Below are the code and all the weights of a small trained network. Each question names an input and a class and asks about switching units off, where a switched-off unit gives its printed mean instead of its output.

import numpy as np


def w(rows, s, z=0):
    codes = np.array(rows[::2]) - 128.0
    scale = np.full(codes.shape[1], s)
    scale[-1] = z or s
    return codes * scale


def norm(h):
    return h / np.sqrt((h * h).mean(-1, keepdims=True) + 1e-5)


def f(y):
    return np.maximum(y, 0)


def log_softmax(a):
    a = a - a.max(-1, keepdims=True)
    return a - np.log(np.exp(a).sum(-1, keepdims=True))


def net(x, mask):
    res = np.array(x, float).reshape(1, 5) / 4 @ E
    u = 0
    for l in range(2):
        y = f(norm(res) @ A[l][:, :-1].T + A[l][:, -1])
        res = res + np.where(mask[u : u + 16], y, B[l][:, -1]) @ B[l][:, :-1]
        u += 16
    return log_softmax(norm(res)[-1] @ U[:, :-1].T + U[:, -1])


A, B = {}, {}
E = w([
[33,162,253,193],'x0',
[243,93,188,195],'x1',
[142,128,225,1],'x2',
[128,128,128,128],'x3',
[128,127,127,128],'x4',
],0.0068)
A[0] = w([
[102,120,141,127,53],'L0N0',
[46,129,220,183,154],'L0N1',
[251,118,198,186,161],'L0N2',
[225,120,172,174,25],'L0N3',
[190,121,160,156,66],'L0N4',
[161,117,83,156,49],'L0N5',
[103,129,142,171,85],'L0N6',
[150,127,199,39,171],'L0N7',
[162,112,188,5,80],'L0N8',
[134,135,84,118,59],'L0N9',
[99,123,145,168,88],'L0N10',
[73,141,103,101,200],'L0N11',
[63,128,180,194,97],'L0N12',
[132,143,108,127,88],'L0N13',
[130,116,206,42,56],'L0N14',
[132,148,177,171,2],'L0N15',
],0.018,0.0061)
B[0] = w([
[128,152,129,114,132],'L0N0',
[70,221,216,197,227],'L0N1',
[209,29,95,235,248],'L0N2',
[52,176,120,42,189],'L0N3',
[141,197,119,123,168],'L0N4',
[112,95,152,72,159],'L0N5',
[132,130,84,129,152],'L0N6',
[218,161,188,56,234],'L0N7',
[119,165,4,180,233],'L0N8',
[110,119,154,117,149],'L0N9',
[132,130,87,131,153],'L0N10',
[72,175,71,104,195],'L0N11',
[145,138,25,127,192],'L0N12',
[122,122,134,124,135],'L0N13',
[76,66,198,120,203],'L0N14',
[102,88,130,190,149],'L0N15',
],0.041,0.012)
A[1] = w([
[152,78,161,201,2],'L1N0',
[128,127,130,128,117],'L1N1',
[143,121,202,156,72],'L1N2',
[34,63,138,79,52],'L1N3',
[148,81,250,161,62],'L1N4',
[117,140,103,37,53],'L1N5',
[85,87,115,149,113],'L1N6',
[49,52,112,168,116],'L1N7',
[88,150,237,63,85],'L1N8',
[101,143,178,173,86],'L1N9',
[128,109,135,51,87],'L1N10',
[118,158,152,186,55],'L1N11',
[111,144,83,116,93],'L1N12',
[78,171,119,71,17],'L1N13',
[123,17,158,105,60],'L1N14',
[60,102,114,113,110],'L1N15',
],0.024,0.0091)
B[1] = w([
[42,221,154,35,219],'L1N0',
[127,129,126,123,128],'L1N1',
[145,202,146,183,153],'L1N2',
[31,89,49,125,195],'L1N3',
[223,178,177,234,158],'L1N4',
[101,113,135,32,246],'L1N5',
[126,107,161,138,180],'L1N6',
[115,84,184,152,225],'L1N7',
[2,129,191,108,185],'L1N8',
[174,67,102,49,206],'L1N9',
[108,173,56,144,169],'L1N10',
[150,48,128,76,223],'L1N11',
[125,174,166,98,238],'L1N12',
[227,75,172,196,255],'L1N13',
[199,48,179,65,194],'L1N14',
[97,110,81,146,203],'L1N15',
],0.052,0.006)
U = w([
[7,71,68,69,72],'0',
[49,239,58,162,115],'1',
[145,188,80,12,223],'2',
[36,181,235,83,82],'3',
[162,22,194,94,224],'4',
[99,86,95,243,231],'5',
[252,116,37,137,30],'6',
[206,186,216,192,5],'7',
],0.023,0.0021)

Each question gives the input, the list of numbers given to net, and the class t.
The units are the neurons (one row each of A and B). Each row of codes is followed by its name. A weight is (code - 128) times the scale printed after its matrix; where a second scale follows, it is the last column's (A, B and U).
mask holds one flag per neuron, layer by layer. A switched-off neuron (its flag False) gives its mean, the last column of its row in B, instead of its output. The means were averaged over made-up inputs and are rounded, as every weight is.
A unit's drop is (log p(t) with every unit on - log p(t) with that unit switched off) / (log p(t) with every unit on - log p(t) with every unit switched off).
The circuit of an input: a set's keep is (log p(t) with only the set's units on - log p(t) with every unit switched off) / (log p(t) with every unit on - log p(t) with every unit switched off). Starting from the 12 units with the biggest drops (on a tie, the unit counted first), units are removed one at a time, each time the one whose removal leaves the highest keep (on an exact tie, the one counted first), for as long as the keep stays at least 0.8.
circuit, biggest first: the units of the circuit, biggest drop first
most important unit: the unit with the biggest drop
k most important neurons: the k neurons with the biggest drops, biggest first
top k neurons in layer l: the k neurons of layer l with the biggest drops, biggest first
input [-5,-7,1,4,5], class 2: circuit, biggest first	[L0N14]
input [1,-4,7,2,-2], class 3: circuit, biggest first	[L0N2, L1N8]
input [-1,2,4,0,0], class 6: top 2 neurons in layer 0	[L0N7, L0N8]
input [-4,-3,2,-1,7], class 2: 2 most important neurons	[L0N2, L0N1]
input [2,1,-6,8,6], class 5: 2 most important neurons	[L0N12, L0N7]
input [8,-3,-8,-2,-7], class 1: 2 most important neurons	[L0N12, L0N2]
input [3,1,6,8,-1], class 7: 2 most important neurons	[L0N7, L1N4]
input [8,-2,-8,5,-6], class 1: 3 most important neurons	[L0N12, L0N2, L0N14]
input [-5,1,-2,4,-6], class 4: 3 most important neurons	[L0N1, L1N14, L0N7]
input [-8,2,-8,2,2], class 4: 3 most important neurons	[L0N1, L1N14, L0N3]
input [-3,2,-8,-7,-6], class 4: 3 most important neurons	[L0N1, L0N7, L0N8]
input [3,8,7,-3,7], class 7: top 2 neurons in layer 0	[L0N2, L0N7]
input [-8,0,-2,8,-6], class 0: 4 most important neurons	[L0N2, L0N1, L0N7, L1N3]
input [3,2,7,-2,-8], class 7: 2 most important neurons	[L0N7, L0N14]
input [-8,3,2,-7,2], class 6: most important unit	L0N14
input [-7,8,8,-5,2], class 6: top 2 neurons in layer 0	[L0N2, L0N8]
input [3,6,-1,7,-6], class 5: 2 most important neurons	[L0N2, L0N7]
input [-7,5,-7,2,6], class 4: top 2 neurons in layer 0	[L0N1, L0N8]
input [1,2,-8,-6,6], class 5: top 3 neurons in layer 0	[L0N7, L0N14, L0N12]
input [-7,5,6,-4,1], class 6: circuit, biggest first	[L0N8]
input [0,0,6,-5,7], class 2: top 3 neurons in layer 0	[L0N7, L0N8, L0N2]
